Each row has a name. After each piece below comes the name of the row it's from, unless a question asks for something else. Each question is about the rows just above it.

lomu: [128 129 140 170 172 171 171 171 171 170 172 171 172 172 172]
Sotek: [128 149 171 171 171 172 171 171 171 171 171 171 171 171 171]
zif: [127 127 128 128 127 128 128 128 128 128 128 132 166 172 171]
sufig: [128 128 128 145 172 171 172 171 172 172 170 171 171 171 171]
Zaz: [129 128 128 128 128 128 148 171 172 171 171 172 171 171 171]
lazi: [128 127 128 129 128 128 128 129 160 171 172 171 171 171 171]
Sokek: [128 129 128 128 128 129 129 127 128 129 128 128 128 146 171]
vel: [128 128 129 128 128 128 129 129 131 167 172 171 171 171 171]
Vorip: [127 128 128 129 128 127 128 128 151 171 171 172 171 171 171]
nosi: [128 128 127 127 129 146 170 171 172 171 172 171 172 171 171]
noni: [128 128 128 128 128 129 130 161 172 171 170 171 172 171 172]
Sor: [128 128 128 129 128 128 129 129 129 129 128 130 162 171 171]
Number of entries in [127 128 128 129 128 127 128 128 151 171 171 172 171 171 171]:  15
How many entries does [127 127 128 128 127 128 128 128 128 128 128 132 166 172 171] have?  15

tasar: [102 154 152 120 105]
nadod: [101  99 146 113 141]
Gaf: [101  91 150 122 150]
Vagu: [102 119 156 149 123]
Nuvi: [153 152 154 152 150]
[152 153] is which row, read backwards?  Nuvi
[102 154 152 120 105]  tasar
[101  99 146 113] with +1 step of 1 on every entry:  [102 100 147 114]
Right after [146] comes  [113]
Shift each entry of [102 119 156 149] by +1 times 1:  [103 120 157 150]
How many entries does [102] have?  1
Move every entry of [150 122] by +1 step of 1.  [151 123]

puzum: [140 141 131 134 101 104 123  92 144 133 126 160 125 132 142 104 126  97
 115 130 118 144 119 125 130  97 115 135 112 126  93 117 135 141 114 138
 130 130 131 138 121 146 121 122 128 128 106 103 161 150 123 116 149  88
 120 121 113]
bapid: [140 141 102 134 141 104 123  92 144 133 126 112 125 132 142 104 126  97
 115 130 118 144 131 125 130  97 112 135 112 126  93 117 135 141 114 138
 130 130 131 138 121 146 121 133 128 128 106 103 161 150 123 116 149  88
 120 121 113]
Vufa: [105 126 131 122 101 130 119 135 111 123 143 160 115 109 121 154 107 131
 136 123 134  89 116 156 113 152 115 125 140 112 158 116 110 124 140 114
 130 139 143 131 131 139 136 122 154 130 136 146 102  98 125 112 120 139
 121 140 163]
Which row holds [125 131] read backwards?  bapid
Count the entries of [140 141 131 134 101 104 123  92 144 133 126 160 125]:  13
Number of entries in [140 141 131 134]:  4
How many entries does [140 141 102 134 141 104 123  92 144 133 126 112 125 132 142 104 126  97
 115 130 118 144 131 125 130  97 112 135 112 126  93 117] have?  32
Count the entries of [140 141 102 134 141 104 123  92 144 133]:  10

soli: [124 127 123 136 132 127 127 130 130 131 142 128 134 135 130 134 130 130
 128 127 129 131 129 127 127 129 139 133 132 125 125 124 133 123 133 124
 123 125 129 127 132 128 128 122 137 134 133 126 128 126 125 128 129 125
 135 129 124 127 124 130 127 132]
Zan: [129 130 132 126 140 120 124 129 128 126 102 129 126 135 124 124 123 135
 123 123 128 139 135 125 136 130 128 127 136 134 122 119 130 125 125 134
 119 128 137 123 125 139 122 131 137 129 136 119 130 129 134 115 133 128
 128 130 133 134 136 120 128 139]
meb: [127 110 118 139 130 138 131 135 125 128 119 129 119 128 130 127 129 130
 131 118 136 126 122 138 137 138 128 131 132 128 126 122 138 122 134 132
 141 127 123 129 128 117 132 127 137 113 129 128 129 121 138 123 129 136
 140 131 132 133 119 135 131 118]
vonap: [117 116 116 134 139 115 127 113 131 132 105 128 135 124 125 115 131 112
 119 135 118 120 116 103 110 106 115 124 132 124 134 128 111 127 122 116
 114 134 125 123 126 145 117 133 137 142 114 132 123 134 112 131 114 117
 120 115 137 114 146 113 125 143]
Tugug: [125 107 110 147 127 138 132 140 123 131 126 127 116 125 129 136 124 139
 133 117 136 130 129 138 142 139 135 130 133 134 122 113 139 122 135 138
 146 127 124 130 129 111 137 126 137 110 135 128 131 120 140 121 140 136
 141 137 127 140 116 136 133 114]
tuz: [129 117 116 116 136 137 132 136 117 121  82 129 115 131 127 116 126 112
 133 132 117 137 118 106 112 126 119 123 123 134 134 113 109 126 135 133
 146 125 142 131 122 126 122 128 137 133 111 131 125 132 136 121 140 117
 122 137 137 112 146 111 134 130]
Segi: [130 132 131 128 127 132 126 123 123 130 123 126 131 131 127 124 128 127
 125 128 117 123 128 123 131 122 122 133 125 128 133 127 133 126 125 134
 123 130 127 125 129 130 136 132 137 128 124 130 123 130 119 120 123 136
 123 127 126 133 127 130 133 133]
zibi: [127 131 137 133 129 128 124 120 131 125 150 129 136 119 128 138 131 134
 124 135 130 122 131 130 137 130 135 133 129 127 123 128 134 124 125 123
 124 134 121 127 133 141 133 128 137 130 138 118 125 123 127 131 116 122
 132 122 125 135 124 136 128 124]
nef: [125 125 122 147 125 127 125 140 115 131 150 122 136 130 123 138 123 137
 131 122 125 141 125 128 123 129 139 133 137 129 118 117 122 122 132 117
 125 125 141 131 133 117 140 126 137 142 138 114 125 134 136 123 122 121
 141 117 125 140 131 134 126 132]
bifi: [128 132 129 127 139 116 123 131 121 124  87 127 127 130 123 129 122 139
 120 121 128 141 135 127 142 126 126 125 137 133 119 114 136 126 124 138
 116 132 141 122 123 145 117 133 137 132 137 115 131 131 139 113 134 130
 126 128 135 134 139 117 131 142]
Number of entries in [129 130 132 126 140 120 124 129 128 126 102 129 126 135 124 124 123 135
 123 123 128 139 135 125 136 130 128 127 136 134 122 119 130 125 125 134
 119 128 137 123 125 139 122 131 137 129 136 119 130 129 134 115 133 128
 128 130 133 134 136 120 128 139]:  62
How many entries does [117 116 116 134 139 115 127 113 131 132 105 128 135 124 125 115 131 112
 119 135 118 120 116 103 110 106 115 124 132 124 134 128 111 127 122 116
 114 134 125 123 126 145 117 133 137 142 114 132 123 134 112 131 114 117] have?  54
Which row holds this, read backwards? [136 116 116 117]  tuz
[130 136 117] is which row, read backwards?  Tugug
Which row holds [125 107 110 147 127 138 132 140 123 131 126 127 116 125 129 136 124 139
 133 117 136 130 129 138 142 139 135 130 133 134 122 113 139 122 135 138
 146 127 124 130 129 111 137 126 137 110 135 128 131 120 140 121 140 136
 141 137 127 140 116 136 133 114]?  Tugug

fefa: [121 127 115 120 119 144 111]
puli: [116 128 124 121 120 144 119]
tez: [109 129 117 113 112 117 110]
kip: [109 129 117 113 112 160 110]
kalod: [104 126 136 110 106 168  94]
Fimi: [121 127 156 120 119 144 111]
rudan: [ 97 131 129 111 110 171 112]
vuro: [135 169 136 132 135 117 136]
How many entries does [135 169 136 132] have?  4
[135] with +1 step of 1 on every entry:  [136]
Move every entry of [113] by +1 step of 1.  [114]
Count the entries of [121 127]:  2
What comes right after [168] in the named rows?  [94]
The entry that follows [156]:  [120]
Move every entry of [135 169 136 132] by -1 step of 1.  [134 168 135 131]

gat: [146 114 119 109 152 102 168 122 124 120 157 129 146 135 113 110 112 112
 151 133 120]
Vezi: [126 120 157 129 146 135 113 110 112 121 156 129 145 134 113 111 113 112
 149 133 120]
Leso: [146 114 118 110 151 104 165 123 125 121 156 129 145 134 113 111 113 113
 150 133 120]
dotib: [146 114 119 109 151 103 166 122 124 121 157 129 145 134 113 111 113 113
 150 133 120]
Shift each entry of [113] by -1 times 1:  [112]
Which row holds this, read backwards? [112 110 113 135 146 129 157 120 124]  gat

